Below is a small trained network, with its code and all its weights. Each question gives an input and a class and asks what happens when units are switched off, that is, made to give their printed mean instead of their output.

import numpy as np


def w(rows, s, z=0):
    codes = np.array(rows[::2]) - 128.0
    scale = np.full(codes.shape[1], s)
    scale[-1] = z or s
    return codes * scale


def f(y):
    return y / 2 * (1 + np.tanh(0.7978845608 * (y + 0.044715 * y**3)))


def log_softmax(a):
    a = a - a.max(-1, keepdims=True)
    return a - np.log(np.exp(a).sum(-1, keepdims=True))


def net(x, mask):
    res = np.array(x, float).reshape(1, 7) / 4 @ E
    y = f(res @ A[0][:, :-1].T + A[0][:, -1])
    res = res + np.where(mask, y, B[0][:, -1]) @ B[0][:, :-1]
    return log_softmax(res[-1] @ U[:, :-1].T + U[:, -1])


A, B = {}, {}
E = w([
[103,100,109,166,94,79,118,80,197],'x0',
[120,183,140,189,150,156,32,184,134],'x1',
[143,79,97,147,16,49,173,95,155],'x2',
[172,163,114,83,135,172,221,225,17],'x3',
[116,133,78,206,79,100,101,171,157],'x4',
[177,223,201,135,187,135,81,203,117],'x5',
[41,216,3,142,205,190,70,132,144],'x6',
],0.0046)
A[0] = w([
[140,163,119,119,153,148,114,166,116,250],'neuron 1',
[133,38,136,104,66,105,244,80,104,180],'neuron 2',
[131,136,144,122,155,133,165,146,128,90],'neuron 3',
[120,126,113,160,106,110,130,123,159,181],'neuron 4',
[116,117,102,167,86,99,113,111,161,162],'neuron 5',
[144,81,130,107,94,112,139,114,115,215],'neuron 6',
[140,132,129,133,121,138,131,114,142,143],'neuron 7',
[140,153,165,130,148,117,158,189,106,203],'neuron 8',
[114,105,97,130,113,118,160,102,142,136],'neuron 9',
[154,88,113,89,96,100,167,107,126,187],'neuron 10',
[119,164,159,146,111,156,99,143,95,152],'neuron 11',
[131,109,131,145,150,115,109,104,158,220],'neuron 12',
[115,193,68,124,206,185,131,183,102,197],'neuron 13',
[128,86,59,176,57,72,94,115,182,187],'neuron 14',
[162,168,206,137,137,139,132,216,88,174],'neuron 15',
[136,127,117,120,150,143,109,124,132,129],'neuron 16',
[94,125,140,162,109,126,102,76,172,212],'neuron 17',
[102,170,45,114,165,177,109,125,107,136],'neuron 18',
[131,91,199,106,171,123,54,51,165,134],'neuron 19',
[169,162,163,112,154,136,101,207,85,199],'neuron 20',
],0.011,0.002)
B[0] = w([
[109,142,127,132,140,133,134,155,72,187],'neuron 1',
[208,10,81,118,165,125,250,132,144,255],'neuron 2',
[137,138,132,141,121,129,118,146,105,137],'neuron 3',
[113,132,106,109,102,124,114,135,155,164],'neuron 4',
[122,138,102,129,92,128,101,146,170,188],'neuron 5',
[149,91,111,146,142,122,161,122,148,175],'neuron 6',
[113,111,127,150,125,142,122,128,129,131],'neuron 7',
[155,138,151,111,126,154,114,161,98,178],'neuron 8',
[160,112,137,146,121,119,135,148,136,162],'neuron 9',
[155,79,108,133,151,125,172,135,136,186],'neuron 10',
[133,130,138,96,122,134,144,140,97,156],'neuron 11',
[123,140,147,122,108,124,118,91,149,161],'neuron 12',
[57,154,59,131,165,97,138,123,36,252],'neuron 13',
[129,135,72,128,61,119,77,174,211,245],'neuron 14',
[187,156,181,101,114,166,113,192,103,213],'neuron 15',
[125,138,136,122,131,105,139,114,121,136],'neuron 16',
[126,132,158,135,91,127,95,102,176,195],'neuron 17',
[57,128,69,141,148,94,138,93,108,207],'neuron 18',
[127,125,216,139,155,143,129,36,139,189],'neuron 19',
[154,151,162,127,117,152,113,195,63,212],'neuron 20',
],0.023,0.0079)
U = w([
[117,134,241,164,152,158,90,3,166,127],'0',
[194,29,98,134,159,127,214,108,155,97],'1',
[172,177,198,81,135,224,102,203,73,191],'2',
[121,134,95,167,26,103,56,127,217,142],'3',
[39,166,58,144,195,88,126,104,75,5],'4',
],0.0059,0.00023)

Each question gives the input, the list of numbers given to net, and the class t.
The units are the neurons (one row each of A and B). Each row of codes is followed by its name. A weight is (code - 128) times the scale printed after its matrix; where a second scale follows, it is the last column's (A, B and U).
mask holds one flag per neuron, in row order. A switched-off neuron (its flag False) gives its mean, the last column of its row in B, instead of its output. The means were averaged over made-up inputs and are rounded, as every weight is.
A unit's drop is (log p(t) with every unit on - log p(t) with that unit switched off) / (log p(t) with every unit on - log p(t) with every unit switched off).
The circuit of an input: a set's keep is (log p(t) with only the set's units on - log p(t) with every unit switched off) / (log p(t) with every unit on - log p(t) with every unit switched off). Starting from the 12 units with the biggest drops (on a tie, the unit counted first), units are removed one at a time, each time the one whose removal leaves the highest keep (on an exact tie, the one counted first), for as long as the keep stays at least 0.8.
units of the circuit, in order: the units of the circuit, biggest drop first
most important unit: the unit with the biggest drop
k most important neurons: the k neurons with the biggest drops, biggest first
drop when u is switched off: that unit's drop, to one decimal
input [0,0,-6,8,-1,-8,0], class 4: most important unit	neuron 13
input [-8,-6,-2,-5,-7,3,-2], class 2: units of the circuit, in order	neuron 18; neuron 2
input [5,-2,-3,1,6,1,0], class 3: 2 most important neurons	neuron 2; neuron 13
input [-6,5,6,-1,0,-4,2], class 3: units of the circuit, in order	neuron 2; neuron 13
input [4,-1,-8,4,-7,7,8], class 4: 2 most important neurons	neuron 13; neuron 18
input [3,0,2,5,6,-2,2], class 3: units of the circuit, in order	neuron 2; neuron 14
input [3,3,5,-3,4,-1,-7], class 3: 4 most important neurons	neuron 14; neuron 5; neuron 17; neuron 4
input [-6,-6,0,-5,-5,2,3], class 0: 3 most important neurons	neuron 2; neuron 13; neuron 19
input [1,8,-8,-4,-1,1,-5], class 2: 2 most important neurons	neuron 15; neuron 20
input [8,6,4,-8,-7,6,0], class 0: drop when neuron 19 is switched off	1.8
input [-8,-4,0,7,7,1,4], class 4: drop when neuron 18 is switched off	1.5
input [0,4,-8,-6,8,-8,2], class 3: drop when neuron 10 is switched off	0.0
